Here is a tiny trained network, its code and every weight. The questions are about switching its units off for an input and a class, where a switched-off unit gives its printed mean instead of its output.

import numpy as np


def w(rows, s, z=0):
    codes = np.array(rows[::2]) - 128.0
    scale = np.full(codes.shape[1], s)
    scale[-1] = z or s
    return codes * scale


def norm(h):
    return h / np.sqrt((h * h).mean(-1, keepdims=True) + 1e-5)


def f(y):
    return y / 2 * (1 + np.tanh(0.7978845608 * (y + 0.044715 * y**3)))


def log_softmax(a):
    a = a - a.max(-1, keepdims=True)
    return a - np.log(np.exp(a).sum(-1, keepdims=True))


def net(x, mask):
    res = np.array(x, float).reshape(1, 5) / 4 @ E
    u = 0
    for l in range(3):
        y = f(norm(res) @ A[l][:, :-1].T + A[l][:, -1])
        res = res + np.where(mask[u : u + 12], y, B[l][:, -1]) @ B[l][:, :-1]
        u += 12
    return log_softmax(norm(res)[-1] @ U[:, :-1].T + U[:, -1])


A, B = {}, {}
E = w([
[149,107,233,127],'x0',
[40,112,127,166],'x1',
[92,34,141,156],'x2',
[156,254,184,90],'x3',
[186,109,143,233],'x4',
],0.0063)
A[0] = w([
[133,97,218,69,125],'L0N1',
[2,155,141,92,107],'L0N2',
[145,149,30,114,70],'L0N3',
[117,200,111,37,141],'L0N4',
[69,142,134,55,69],'L0N5',
[241,169,219,170,94],'L0N6',
[45,98,133,191,168],'L0N7',
[47,40,140,163,135],'L0N8',
[38,42,150,129,65],'L0N9',
[100,131,140,60,60],'L0N10',
[195,93,203,189,1],'L0N11',
[128,210,18,208,125],'L0N12',
],0.0081,0.0052)
B[0] = w([
[181,92,209,81,196],'L0N1',
[62,147,55,149,199],'L0N2',
[115,187,129,185,139],'L0N3',
[79,101,17,166,238],'L0N4',
[82,78,72,79,151],'L0N5',
[138,83,217,121,232],'L0N6',
[91,60,90,118,234],'L0N7',
[65,58,153,254,255],'L0N8',
[85,68,179,195,198],'L0N9',
[107,42,94,40,127],'L0N10',
[69,134,116,133,147],'L0N11',
[145,166,206,136,198],'L0N12',
],0.0069,0.0036)
A[1] = w([
[68,215,179,93,122],'L1N1',
[246,130,25,172,114],'L1N2',
[112,112,146,246,124],'L1N3',
[159,109,122,173,132],'L1N4',
[31,69,141,114,76],'L1N5',
[171,74,89,110,168],'L1N6',
[199,70,81,142,1],'L1N7',
[90,45,126,200,84],'L1N8',
[132,115,114,219,144],'L1N9',
[213,99,255,142,80],'L1N10',
[215,109,153,182,183],'L1N11',
[124,169,103,167,151],'L1N12',
],0.0096,0.0036)
B[1] = w([
[121,195,21,144,161],'L1N1',
[147,244,106,150,171],'L1N2',
[64,89,47,81,241],'L1N3',
[119,177,133,62,157],'L1N4',
[56,61,159,207,217],'L1N5',
[106,209,142,105,160],'L1N6',
[160,168,66,2,122],'L1N7',
[67,126,102,188,254],'L1N8',
[58,39,130,84,202],'L1N9',
[75,187,193,168,255],'L1N10',
[94,184,141,5,220],'L1N11',
[175,90,111,137,149],'L1N12',
],0.0069,0.005)
A[2] = w([
[33,170,154,119,128],'L2N1',
[63,64,175,147,1],'L2N2',
[195,147,244,185,69],'L2N3',
[252,148,254,127,52],'L2N4',
[184,134,165,102,43],'L2N5',
[153,61,95,83,110],'L2N6',
[60,113,44,167,135],'L2N7',
[40,138,42,14,72],'L2N8',
[148,135,73,190,139],'L2N9',
[194,184,92,119,179],'L2N10',
[163,55,163,27,87],'L2N11',
[78,221,116,103,121],'L2N12',
],0.0093,0.0044)
B[2] = w([
[170,81,24,85,217],'L2N1',
[59,137,69,185,189],'L2N2',
[52,210,210,54,169],'L2N3',
[2,176,250,97,186],'L2N4',
[96,193,191,88,120],'L2N5',
[194,152,180,131,126],'L2N6',
[204,139,165,41,255],'L2N7',
[161,60,192,27,216],'L2N8',
[162,237,198,170,147],'L2N9',
[105,99,155,221,183],'L2N10',
[221,84,189,163,128],'L2N11',
[163,86,37,133,208],'L2N12',
],0.0082,0.0055)
U = w([
[154,95,38,32,163],'0',
[204,221,30,189,143],'1',
[27,22,73,215,162],'2',
[86,202,196,144,193],'3',
[248,60,165,163,1],'4',
],0.016,0.0089)

Each question gives the input, the list of numbers given to net, and the class t.
The units are the neurons (one row each of A and B). Each row of codes is followed by its name. A weight is (code - 128) times the scale printed after its matrix; where a second scale follows, it is the last column's (A, B and U).
mask holds one flag per neuron, layer by layer. A switched-off neuron (its flag False) gives its mean, the last column of its row in B, instead of its output. The means were averaged over made-up inputs and are rounded, as every weight is.
A unit's drop is (log p(t) with every unit on - log p(t) with that unit switched off) / (log p(t) with every unit on - log p(t) with every unit switched off).
The circuit of an input: a set's keep is (log p(t) with only the set's units on - log p(t) with every unit switched off) / (log p(t) with every unit on - log p(t) with every unit switched off). Starting from the 12 units with the biggest drops (on a tie, the unit counted first), units are removed one at a time, each time the one whose removal leaves the highest keep (on an exact tie, the one counted first), for as long as the keep stays at least 0.8.
units of the circuit, in order: the units of the circuit, biggest drop first
top k neurons: the k neurons with the biggest drops, biggest first
top k neurons in layer l: the k neurons of layer l with the biggest drops, biggest first
drop when u is switched off: that unit's drop, to one decimal
input [-5,1,0,4,7], class 3: top 3 neurons in layer 0 : (L0N12 L0N4 L0N8)
input [-6,-2,-6,-8,6], class 0: top 4 neurons : (L1N9 L1N11 L2N8 L1N3)
input [-7,-2,1,6,-4], class 1: units of the circuit, in order : (L1N9 L0N7 L1N1)
input [-3,-5,-8,-5,3], class 1: units of the circuit, in order : (L1N2)
input [-1,0,8,8,7], class 3: top 2 neurons : (L0N6 L0N4)
input [4,-5,6,-1,-5], class 3: units of the circuit, in order : (L0N1 L1N10)
input [2,7,-8,8,3], class 1: units of the circuit, in order : (L1N1 L2N12)
input [-1,-6,7,2,5], class 3: units of the circuit, in order : (L0N4 L1N10)
input [0,8,3,8,7], class 0: top 2 neurons : (L2N1 L1N3)
input [0,-2,-8,-6,6], class 3: top 3 neurons in layer 1 : (L1N8 L1N10 L1N1)
input [-3,-7,5,-2,-2], class 0: top 2 neurons : (L2N8 L1N7)
input [-1,-4,1,0,2], class 3: top 2 neurons : (L0N8 L0N4)
input [-5,6,0,2,-2], class 0: top 3 neurons in layer 2 : (L2N7 L2N10 L2N8)
input [-6,-6,-3,6,1], class 1: top neuron in layer 0 : (L0N4)
input [-1,1,7,7,-4], class 0: drop when L0N8 is switched off : 0.2
input [-5,-3,1,2,6], class 3: drop when L0N12 is switched off : 0.5
input [-2,0,0,8,-1], class 1: drop when L2N12 is switched off : 0.0
